Below is a small trained network, with its code and all its weights. Each question gives an input and a class and asks what happens when units are switched off, that is, made to give their printed mean instead of their output.

import numpy as np


def w(rows, s, z=0):
    codes = np.array(rows[::2]) - 128.0
    scale = np.full(codes.shape[1], s)
    scale[-1] = z or s
    return codes * scale


def norm(h):
    return h / np.sqrt((h * h).mean(-1, keepdims=True) + 1e-5)


def f(y):
    return y / 2 * (1 + np.tanh(0.7978845608 * (y + 0.044715 * y**3)))


def log_softmax(a):
    a = a - a.max(-1, keepdims=True)
    return a - np.log(np.exp(a).sum(-1, keepdims=True))


def net(x, mask):
    res = np.array(x, float).reshape(1, 5) / 4 @ E
    u = 0
    for l in range(4):
        y = f(norm(res) @ A[l][:, :-1].T + A[l][:, -1])
        res = res + np.where(mask[u : u + 4], y, B[l][:, -1]) @ B[l][:, :-1]
        u += 4
    return log_softmax(norm(res)[-1] @ U[:, :-1].T + U[:, -1])


A, B = {}, {}
E = w([
[131,130,154,126,129,147],'x0',
[129,122,121,120,119,119],'x1',
[132,106,134,100,101,123],'x2',
[168,72,150,254,67,122],'x3',
[127,181,49,133,49,194],'x4',
],0.0062)
A[0] = w([
[155,47,252,210,162,2,6],'L0N0',
[78,140,214,59,223,9,145],'L0N1',
[100,185,144,152,251,190,156],'L0N2',
[132,137,118,179,77,158,30],'L0N3',
],0.0039,0.0017)
B[0] = w([
[16,185,134,106,140,75,253],'L0N0',
[255,50,66,135,171,208,254],'L0N1',
[152,104,121,72,103,96,163],'L0N2',
[186,169,147,126,122,74,131],'L0N3',
],0.0068,0.0034)
A[1] = w([
[44,111,56,129,123,54,208],'L1N0',
[66,114,195,160,158,4,8],'L1N1',
[53,247,124,59,102,87,195],'L1N2',
[57,100,159,184,139,107,108],'L1N3',
],0.0046,0.0011)
B[1] = w([
[98,120,196,69,117,175,203],'L1N0',
[6,50,162,152,94,171,254],'L1N1',
[123,253,210,48,121,204,212],'L1N2',
[93,103,142,141,89,103,186],'L1N3',
],0.0057,0.0018)
A[2] = w([
[118,76,148,193,148,48,109],'L2N0',
[211,71,134,119,125,101,253],'L2N1',
[179,142,75,254,40,140,9],'L2N2',
[145,70,125,81,177,133,137],'L2N3',
],0.0062,0.0006)
B[2] = w([
[78,187,98,85,58,213,217],'L2N0',
[95,189,133,94,254,129,181],'L2N1',
[248,145,166,70,123,2,254],'L2N2',
[211,125,79,180,153,94,210],'L2N3',
],0.0062,0.0032)
A[3] = w([
[2,103,173,218,101,129,139],'L3N0',
[101,155,120,107,90,209,144],'L3N1',
[162,165,88,183,146,136,216],'L3N2',
[146,214,81,60,127,175,4],'L3N3',
],0.0074,0.0011)
B[3] = w([
[18,2,231,97,118,95,252],'L3N0',
[98,161,61,192,153,190,174],'L3N1',
[113,18,148,38,108,117,148],'L3N2',
[69,118,155,235,98,154,219],'L3N3',
],0.0068,0.0047)
U = w([
[197,87,74,72,241,142,233],'0',
[83,205,79,161,107,218,139],'1',
[37,64,182,118,114,99,151],'2',
[247,157,130,116,68,59,3],'3',
],0.016,0.00044)

Each question gives the input, the list of numbers given to net, and the class t.
The units are the neurons (one row each of A and B). Each row of codes is followed by its name. A weight is (code - 128) times the scale printed after its matrix; where a second scale follows, it is the last column's (A, B and U).
mask holds one flag per neuron, layer by layer. A switched-off neuron (its flag False) gives its mean, the last column of its row in B, instead of its output. The means were averaged over made-up inputs and are rounded, as every weight is.
A unit's drop is (log p(t) with every unit on - log p(t) with that unit switched off) / (log p(t) with every unit on - log p(t) with every unit switched off).
The circuit of an input: a set's keep is (log p(t) with only the set's units on - log p(t) with every unit switched off) / (log p(t) with every unit on - log p(t) with every unit switched off). Starting from the 12 units with the biggest drops (on a tie, the unit counted first), units are removed one at a time, each time the one whose removal leaves the highest keep (on an exact tie, the one counted first), for as long as the keep stays at least 0.8.
circuit, biggest first: the units of the circuit, biggest drop first
top k neurons: the k neurons with the biggest drops, biggest first
drop when u is switched off: that unit's drop, to one decimal
input [-5,3,5,0,-8], class 0: circuit, biggest first -> [L0N1]
input [-6,-3,7,1,6], class 3: top 2 neurons -> [L0N0; L2N2]
input [-1,-5,-2,3,1], class 3: top 2 neurons -> [L2N2; L0N0]
input [-4,-4,6,-8,1], class 1: circuit, biggest first -> [L3N3; L3N0]
input [-5,4,-7,1,6], class 3: top 2 neurons -> [L0N0; L2N2]
input [1,-2,8,1,1], class 3: top 2 neurons -> [L0N0; L0N1]
input [2,3,-5,-2,1], class 1: top 2 neurons -> [L0N1; L3N0]
input [-3,1,-4,4,1], class 3: top 2 neurons -> [L2N2; L0N0]
input [1,8,2,8,3], class 3: drop when L2N2 is switched off -> 1.1
input [-2,6,4,3,8], class 3: drop when L2N2 is switched off -> 0.3
input [-8,7,4,-2,-6], class 0: drop when L0N1 is switched off -> 1.4
